Below is a small trained network, with its code and all its weights. Each question gives an input and a class and asks what happens when units are switched off, that is, made to give their printed mean instead of their output.

import numpy as np


def w(rows, s, z=0):
    codes = np.array(rows[::2]) - 128.0
    scale = np.full(codes.shape[1], s)
    scale[-1] = z or s
    return codes * scale


def norm(h):
    return h / np.sqrt((h * h).mean(-1, keepdims=True) + 1e-5)


def f(y):
    return np.maximum(y, 0)


def log_softmax(a):
    a = a - a.max(-1, keepdims=True)
    return a - np.log(np.exp(a).sum(-1, keepdims=True))


def net(x, mask):
    res = np.array(x, float).reshape(1, 5) / 4 @ E
    u = 0
    for l in range(4):
        y = f(norm(res) @ A[l][:, :-1].T + A[l][:, -1])
        res = res + np.where(mask[u : u + 3], y, B[l][:, -1]) @ B[l][:, :-1]
        u += 3
    return log_softmax(norm(res)[-1] @ U[:, :-1].T + U[:, -1])


A, B = {}, {}
E = w([
[108,100,107,167,77,146,47,116,168,131,139],'x0',
[105,158,149,122,64,102,4,156,75,177,179],'x1',
[75,54,113,108,102,74,173,137,112,165,136],'x2',
[118,159,148,162,177,28,169,106,137,140,154],'x3',
[194,166,146,146,156,102,117,74,50,190,91],'x4',
],0.011)
A[0] = w([
[76,123,68,117,100,142,113,189,216,105,206,67],'L0N0',
[165,149,132,121,121,37,186,99,179,71,80,3],'L0N1',
[178,47,69,3,134,107,187,101,100,129,130,37],'L0N2',
],0.0069,0.0047)
B[0] = w([
[102,44,160,190,21,113,48,156,152,57,173,254],'L0N0',
[127,50,124,90,225,74,207,115,100,154,98,169],'L0N1',
[58,112,178,82,44,209,157,126,2,164,148,185],'L0N2',
],0.0097,0.0056)
A[1] = w([
[148,34,107,199,64,61,229,107,127,106,96,59],'L1N0',
[132,21,193,192,120,111,78,49,130,168,141,252],'L1N1',
[129,50,83,222,254,89,187,64,141,141,166,149],'L1N2',
],0.0045,0.0037)
B[1] = w([
[8,72,51,25,66,12,67,140,213,214,88,174],'L1N0',
[190,192,1,67,88,172,85,27,93,88,125,253],'L1N1',
[200,194,122,115,125,67,107,111,186,90,111,190],'L1N2',
],0.0072,0.0061)
A[2] = w([
[40,115,158,134,157,109,233,98,156,134,135,145],'L2N0',
[26,66,101,184,142,172,176,187,165,97,254,6],'L2N1',
[40,108,126,136,120,175,93,168,190,86,235,5],'L2N2',
],0.0078,0.0032)
B[2] = w([
[142,85,129,148,229,134,115,140,199,9,179,192],'L2N0',
[194,113,187,191,54,144,10,228,184,8,48,219],'L2N1',
[73,131,111,157,2,198,19,186,159,45,109,253],'L2N2',
],0.0094,0.0064)
A[3] = w([
[227,201,93,127,126,221,180,143,138,39,50,50],'L3N0',
[190,233,173,150,157,46,56,134,45,115,254,110],'L3N1',
[163,220,186,149,136,68,108,179,90,191,177,4],'L3N2',
],0.0078,0.0042)
B[3] = w([
[170,153,66,111,129,182,69,105,104,164,172,237],'L3N0',
[76,96,240,186,124,58,129,171,155,123,198,255],'L3N1',
[136,111,203,74,181,73,126,217,8,218,200,176],'L3N2',
],0.012,0.0062)
U = w([
[202,200,31,184,120,211,50,14,123,177,80,131],'0',
[123,146,217,185,182,35,91,168,70,189,213,103],'1',
[9,62,143,103,65,176,203,165,47,183,81,72],'2',
[59,88,139,195,29,200,38,207,197,7,146,194],'3',
[16,231,168,251,112,201,219,166,207,190,25,9],'4',
[85,59,100,184,216,14,222,91,231,50,56,113],'5',
[142,72,57,59,194,197,205,75,80,106,108,155],'6',
],0.013,0.011)

Each question gives the input, the list of numbers given to net, and the class t.
The units are the neurons (one row each of A and B). Each row of codes is followed by its name. A weight is (code - 128) times the scale printed after its matrix; where a second scale follows, it is the last column's (A, B and U).
mask holds one flag per neuron, layer by layer. A switched-off neuron (its flag False) gives its mean, the last column of its row in B, instead of its output. The means were averaged over made-up inputs and are rounded, as every weight is.
A unit's drop is (log p(t) with every unit on - log p(t) with that unit switched off) / (log p(t) with every unit on - log p(t) with every unit switched off).
The circuit of an input: a set's keep is (log p(t) with only the set's units on - log p(t) with every unit switched off) / (log p(t) with every unit on - log p(t) with every unit switched off). Starting from all 12 units, units are removed one at a time, each time the one whose removal leaves the highest keep (on an exact tie, the one counted first), for as long as the keep stays at least 0.8.
circuit, biggest first: the units of the circuit, biggest drop first
most important unit: the unit with the biggest drop
top k neurons: the k neurons with the biggest drops, biggest first
top k neurons in layer l: the k neurons of layer l with the biggest drops, biggest first
drop when u is switched off: that unit's drop, to one decimal
input [-4,-8,-2,-8,-3], class 6: top 2 neurons -> L0N0, L2N2
input [-3,-3,-4,-6,-2], class 0: circuit, biggest first -> L0N0, L3N0
input [2,8,-2,-5,5], class 1: most important unit -> L2N2
input [-5,0,7,3,0], class 6: top 2 neurons -> L0N2, L3N1
input [4,6,0,-1,2], class 1: circuit, biggest first -> L2N2, L0N0, L2N1
input [4,6,4,-8,5], class 0: circuit, biggest first -> L0N0, L2N1, L3N1
input [-1,-4,3,0,1], class 5: top 2 neurons in layer 3 -> L3N0, L3N2
input [3,1,-4,1,2], class 1: top 2 neurons -> L3N1, L2N2
input [3,-3,5,-2,6], class 2: top 2 neurons -> L0N2, L3N0
input [2,4,8,8,0], class 1: top 2 neurons -> L2N2, L0N0
input [-6,-5,-4,2,-2], class 6: top 3 neurons -> L0N0, L3N1, L3N0
input [-6,-8,-7,3,-4], class 6: top 2 neurons in layer 3 -> L3N0, L3N1
input [-6,1,8,8,0], class 5: drop when L2N0 is switched off -> 0.1
input [1,-7,2,2,4], class 5: most important unit -> L1N0
input [-2,-2,1,5,6], class 5: drop when L0N1 is switched off -> 0.6
input [-3,-6,-1,-1,6], class 6: top 2 neurons in layer 0 -> L0N1, L0N2
input [-2,5,4,-3,4], class 1: drop when L2N2 is switched off -> 0.2
